Below is a small trained network, with its code and all its weights. Each question gives an input and a class and asks what happens when units are switched off, that is, made to give their printed mean instead of their output.

import numpy as np


def w(rows, s, z=0):
    codes = np.array(rows[::2]) - 128.0
    scale = np.full(codes.shape[1], s)
    scale[-1] = z or s
    return codes * scale


def f(y):
    return y / 2 * (1 + np.tanh(0.7978845608 * (y + 0.044715 * y**3)))


def log_softmax(a):
    a = a - a.max(-1, keepdims=True)
    return a - np.log(np.exp(a).sum(-1, keepdims=True))


def net(x, mask):
    res = np.array(x, float).reshape(1, 4) / 4 @ E
    y = f(res @ A[0][:, :-1].T + A[0][:, -1])
    res = res + np.where(mask, y, B[0][:, -1]) @ B[0][:, :-1]
    return log_softmax(res[-1] @ U[:, :-1].T + U[:, -1])


A, B = {}, {}
E = w([
[152,124,158,105,169,31,183,175,86,125,143,226],'x0',
[64,202,170,184,118,179,142,192,135,163,157,166],'x1',
[165,197,94,167,183,139,153,107,91,247,103,92],'x2',
[81,187,59,181,101,43,184,126,164,73,76,142],'x3',
],0.013)
A[0] = w([
[76,145,53,150,104,202,78,86,179,114,109,36,157],'n1',
[183,196,69,232,251,146,195,93,45,255,92,103,70],'n2',
[187,103,59,17,175,61,137,28,106,131,73,79,118],'n3',
[41,105,183,92,56,133,105,157,165,27,177,177,84],'n4',
[144,120,121,103,165,97,99,108,65,97,70,74,18],'n5',
[130,121,132,73,169,87,137,164,161,113,141,198,77],'n6',
[117,145,130,111,192,83,184,118,51,118,160,155,26],'n7',
[68,143,38,184,39,31,154,89,191,77,75,173,121],'n8',
[77,126,150,174,102,170,119,220,155,109,185,166,85],'n9',
[104,105,123,105,183,130,167,165,63,116,79,163,34],'n10',
[162,63,226,73,154,167,71,112,82,158,223,129,65],'n11',
[110,155,66,223,141,59,166,119,179,88,106,114,21],'n12',
[138,28,85,146,124,86,112,108,81,64,157,97,77],'n13',
[197,123,128,124,161,50,194,187,40,152,128,229,190],'n14',
[43,242,198,210,95,167,156,175,98,193,173,152,76],'n15',
[109,119,113,178,108,163,94,80,220,147,85,75,2],'n16',
],0.0088,0.007)
B[0] = w([
[87,122,183,156,118,163,164,81,179,134,217,103,228],'n1',
[187,65,82,76,77,57,136,158,149,22,121,86,251],'n2',
[120,238,155,163,173,111,83,102,112,119,100,185,229],'n3',
[182,121,103,121,48,55,128,132,152,47,147,128,231],'n4',
[125,123,102,167,150,82,54,142,2,116,149,114,150],'n5',
[75,91,156,131,98,171,104,120,116,118,166,71,171],'n6',
[81,67,166,189,84,153,68,157,33,138,186,75,160],'n7',
[129,103,63,59,140,160,162,189,119,217,110,177,255],'n8',
[141,128,111,164,194,95,57,81,117,91,72,149,186],'n9',
[102,96,149,160,132,141,69,161,60,138,163,112,144],'n10',
[176,98,35,67,177,193,175,201,119,206,148,166,219],'n11',
[153,72,75,109,169,144,128,137,68,193,179,155,197],'n12',
[143,170,163,146,171,76,59,118,119,63,114,151,180],'n13',
[47,120,186,128,99,164,149,36,191,148,164,108,244],'n14',
[116,176,122,138,188,95,58,74,118,153,72,145,224],'n15',
[62,71,172,171,109,170,89,120,52,120,158,120,173],'n16',
],0.011,0.018)
U = w([
[135,87,51,88,177,189,147,182,99,240,129,163,109],'0',
[13,92,191,163,104,186,122,80,122,132,184,85,111],'1',
[173,96,96,109,62,71,123,141,132,16,99,105,101],'2',
[99,206,136,168,234,101,40,85,101,117,46,172,100],'3',
[114,204,143,75,136,166,237,61,254,144,71,151,255],'4',
[112,126,149,184,115,168,179,197,83,130,58,126,116],'5',
],0.0098,0.024)

Each question gives the input, the list of numbers given to net, and the class t.
The units are the neurons (one row each of A and B). Each row of codes is followed by its name. A weight is (code - 128) times the scale printed after its matrix; where a second scale follows, it is the last column's (A, B and U).
mask holds one flag per neuron, in row order. A switched-off neuron (its flag False) gives its mean, the last column of its row in B, instead of its output. The means were averaged over made-up inputs and are rounded, as every weight is.
A unit's drop is (log p(t) with every unit on - log p(t) with that unit switched off) / (log p(t) with every unit on - log p(t) with every unit switched off).
The circuit of an input: a set's keep is (log p(t) with only the set's units on - log p(t) with every unit switched off) / (log p(t) with every unit on - log p(t) with every unit switched off). Starting from the 12 units with the biggest drops (on a tie, the unit counted first), units are removed one at a time, each time the one whose removal leaves the highest keep (on an exact tie, the one counted first), for as long as the keep stays at least 0.8.
circuit, biggest first: the units of the circuit, biggest drop first
unit that matters most: the unit with the biggest drop
k most important neurons: the k neurons with the biggest drops, biggest first
drop when u is switched off: that unit's drop, to one decimal
input [8,-6,-8,-8], class 0: circuit, biggest first : [n11]
input [5,0,-5,-4], class 1: 3 most important neurons : [n2, n8, n14]
input [4,3,-1,4], class 0: 3 most important neurons : [n8, n1, n12]
input [-4,6,-1,7], class 0: 3 most important neurons : [n8, n12, n3]
input [1,-7,6,-6], class 3: 2 most important neurons : [n3, n8]
input [-8,5,8,3], class 1: 3 most important neurons : [n1, n16, n4]
input [8,-2,2,-6], class 1: 2 most important neurons : [n14, n8]
input [-6,-7,6,2], class 3: 3 most important neurons : [n3, n14, n4]
input [7,7,-2,5], class 1: 2 most important neurons : [n14, n6]
input [4,-7,8,-5], class 2: 2 most important neurons : [n2, n15]
input [-4,-3,6,-2], class 2: 2 most important neurons : [n2, n14]
input [-5,6,1,-6], class 0: 4 most important neurons : [n11, n3, n14, n13]
input [5,-3,3,3], class 1: circuit, biggest first : [n14, n7]
input [-8,-5,8,2], class 1: unit that matters most : n1
input [0,7,-4,5], class 3: drop when n2 is switched off : 0.2
input [-4,6,1,5], class 3: drop when n11 is switched off : 3.1
input [-7,8,0,0], class 3: drop when n9 is switched off : 1.0
